Below are the code and all the weights of a small trained network. Each question names an input and a class and asks about switching units off, where a switched-off unit gives its printed mean instead of its output.

import numpy as np


def w(rows, s, z=0):
    codes = np.array(rows[::2]) - 128.0
    scale = np.full(codes.shape[1], s)
    scale[-1] = z or s
    return codes * scale


def norm(h):
    return h / np.sqrt((h * h).mean(-1, keepdims=True) + 1e-5)


def f(y):
    return y / 2 * (1 + np.tanh(0.7978845608 * (y + 0.044715 * y**3)))


def log_softmax(a):
    a = a - a.max(-1, keepdims=True)
    return a - np.log(np.exp(a).sum(-1, keepdims=True))


def net(x, mask):
    res = np.array(x, float).reshape(1, 4) / 4 @ E
    u = 0
    for l in range(3):
        y = f(norm(res) @ A[l][:, :-1].T + A[l][:, -1])
        res = res + np.where(mask[u : u + 4], y, B[l][:, -1]) @ B[l][:, :-1]
        u += 4
    return log_softmax(norm(res)[-1] @ U[:, :-1].T + U[:, -1])


A, B = {}, {}
E = w([
[92,120,127,203,155,203,199,64],'x0',
[123,38,146,133,82,124,70,139],'x1',
[114,114,71,254,99,127,117,69],'x2',
[35,71,56,86,133,102,62,170],'x3',
],0.0098)
A[0] = w([
[53,81,202,95,171,205,185,160,4],'0.n0',
[5,69,3,138,69,113,58,186,87],'0.n1',
[78,157,50,33,199,46,147,145,192],'0.n2',
[238,169,177,52,73,125,52,83,47],'0.n3',
],0.0064,0.0026)
B[0] = w([
[111,156,90,90,63,196,147,126,158],'0.n0',
[54,151,142,173,171,118,11,129,254],'0.n1',
[165,155,31,87,171,137,140,118,224],'0.n2',
[130,110,199,140,82,48,177,205,186],'0.n3',
],0.011,0.0066)
A[1] = w([
[177,166,163,82,152,177,155,75,93],'1.n0',
[97,59,123,162,78,149,98,138,79],'1.n1',
[239,142,255,156,38,114,118,182,1],'1.n2',
[105,51,95,120,147,102,139,116,65],'1.n3',
],0.0089,0.0062)
B[1] = w([
[108,108,114,149,95,113,105,150,174],'1.n0',
[96,121,161,132,122,100,132,164,156],'1.n1',
[149,131,179,119,7,131,143,142,253],'1.n2',
[37,141,145,107,127,136,73,125,115],'1.n3',
],0.017,0.005)
A[2] = w([
[138,181,100,72,189,23,155,223,4],'2.n0',
[135,147,128,1,108,185,203,156,62],'2.n1',
[157,124,159,212,175,53,218,64,221],'2.n2',
[68,50,147,123,115,88,9,114,48],'2.n3',
],0.0078,0.0028)
B[2] = w([
[191,184,156,122,168,87,152,116,204],'2.n0',
[93,29,147,106,146,88,145,87,217],'2.n1',
[164,100,111,118,118,200,127,158,204],'2.n2',
[88,97,220,248,117,145,142,110,253],'2.n3',
],0.017,0.005)
U = w([
[200,113,190,110,2,84,177,163,190],'0',
[92,206,60,128,206,106,83,109,30],'1',
[53,84,168,231,128,77,38,141,251],'2',
[57,50,107,66,125,137,182,76,43],'3',
[186,120,61,193,95,208,175,115,211],'4',
[221,143,144,45,193,17,168,131,26],'5',
],0.017,0.0024)

Each question gives the input, the list of numbers given to net, and the class t.
The units are the neurons (one row each of A and B). Each row of codes is followed by its name. A weight is (code - 128) times the scale printed after its matrix; where a second scale follows, it is the last column's (A, B and U).
mask holds one flag per neuron, layer by layer. A switched-off neuron (its flag False) gives its mean, the last column of its row in B, instead of its output. The means were averaged over made-up inputs and are rounded, as every weight is.
A unit's drop is (log p(t) with every unit on - log p(t) with that unit switched off) / (log p(t) with every unit on - log p(t) with every unit switched off).
The circuit of an input: a set's keep is (log p(t) with only the set's units on - log p(t) with every unit switched off) / (log p(t) with every unit on - log p(t) with every unit switched off). Starting from all 12 units, units are removed one at a time, each time the one whose removal leaves the highest keep (on an exact tie, the one counted first), for as long as the keep stays at least 0.8.
units of the circuit, in order: the units of the circuit, biggest drop first
unit that matters most: the unit with the biggest drop
k most important neurons: the k neurons with the biggest drops, biggest first
k most important neurons of layer l: the k neurons of layer l with the biggest drops, biggest first
drop of u: that unit's drop, to one decimal
input [8,-4,-7,-6], class 3: 4 most important neurons	(2.n1; 0.n1; 0.n0; 1.n2)
input [-8,4,-5,4], class 5: units of the circuit, in order	(2.n0; 1.n2)
input [0,7,0,-2], class 0: units of the circuit, in order	(0.n1)
input [8,-5,-7,-6], class 3: units of the circuit, in order	(2.n1; 2.n0)
input [2,-1,-3,-2], class 3: 2 most important neurons	(0.n0; 0.n1)
input [1,-7,0,-1], class 4: 4 most important neurons	(0.n1; 2.n2; 0.n3; 1.n0)
input [-5,8,5,-4], class 0: 2 most important neurons	(1.n2; 0.n1)
input [4,4,1,-2], class 4: units of the circuit, in order	(0.n1; 1.n2)
input [3,0,-8,-3], class 3: 2 most important neurons	(2.n1; 0.n0)
input [-4,-3,5,-3], class 0: 2 most important neurons	(0.n2; 1.n2)
input [-2,-8,2,-2], class 4: 2 most important neurons	(2.n2; 0.n1)
input [-2,-1,8,-6], class 4: 2 most important neurons	(0.n3; 2.n2)
input [3,-3,-6,-3], class 3: 2 most important neurons	(2.n1; 0.n0)
input [0,-6,-2,4], class 5: unit that matters most	2.n0
input [5,-3,-3,-5], class 4: 2 most important neurons	(0.n3; 1.n2)
input [-3,2,-7,6], class 5: 2 most important neurons	(0.n2; 2.n0)
input [-2,-2,-5,5], class 5: drop of 2.n0	0.3
input [-2,-2,5,-2], class 4: drop of 0.n3	0.6
input [7,7,4,-5], class 4: drop of 0.n1	0.1
input [-8,-8,7,5], class 1: units of the circuit, in order	(0.n2)
input [-1,-3,8,0], class 4: 2 most important neurons of layer 2	(2.n2; 2.n3)
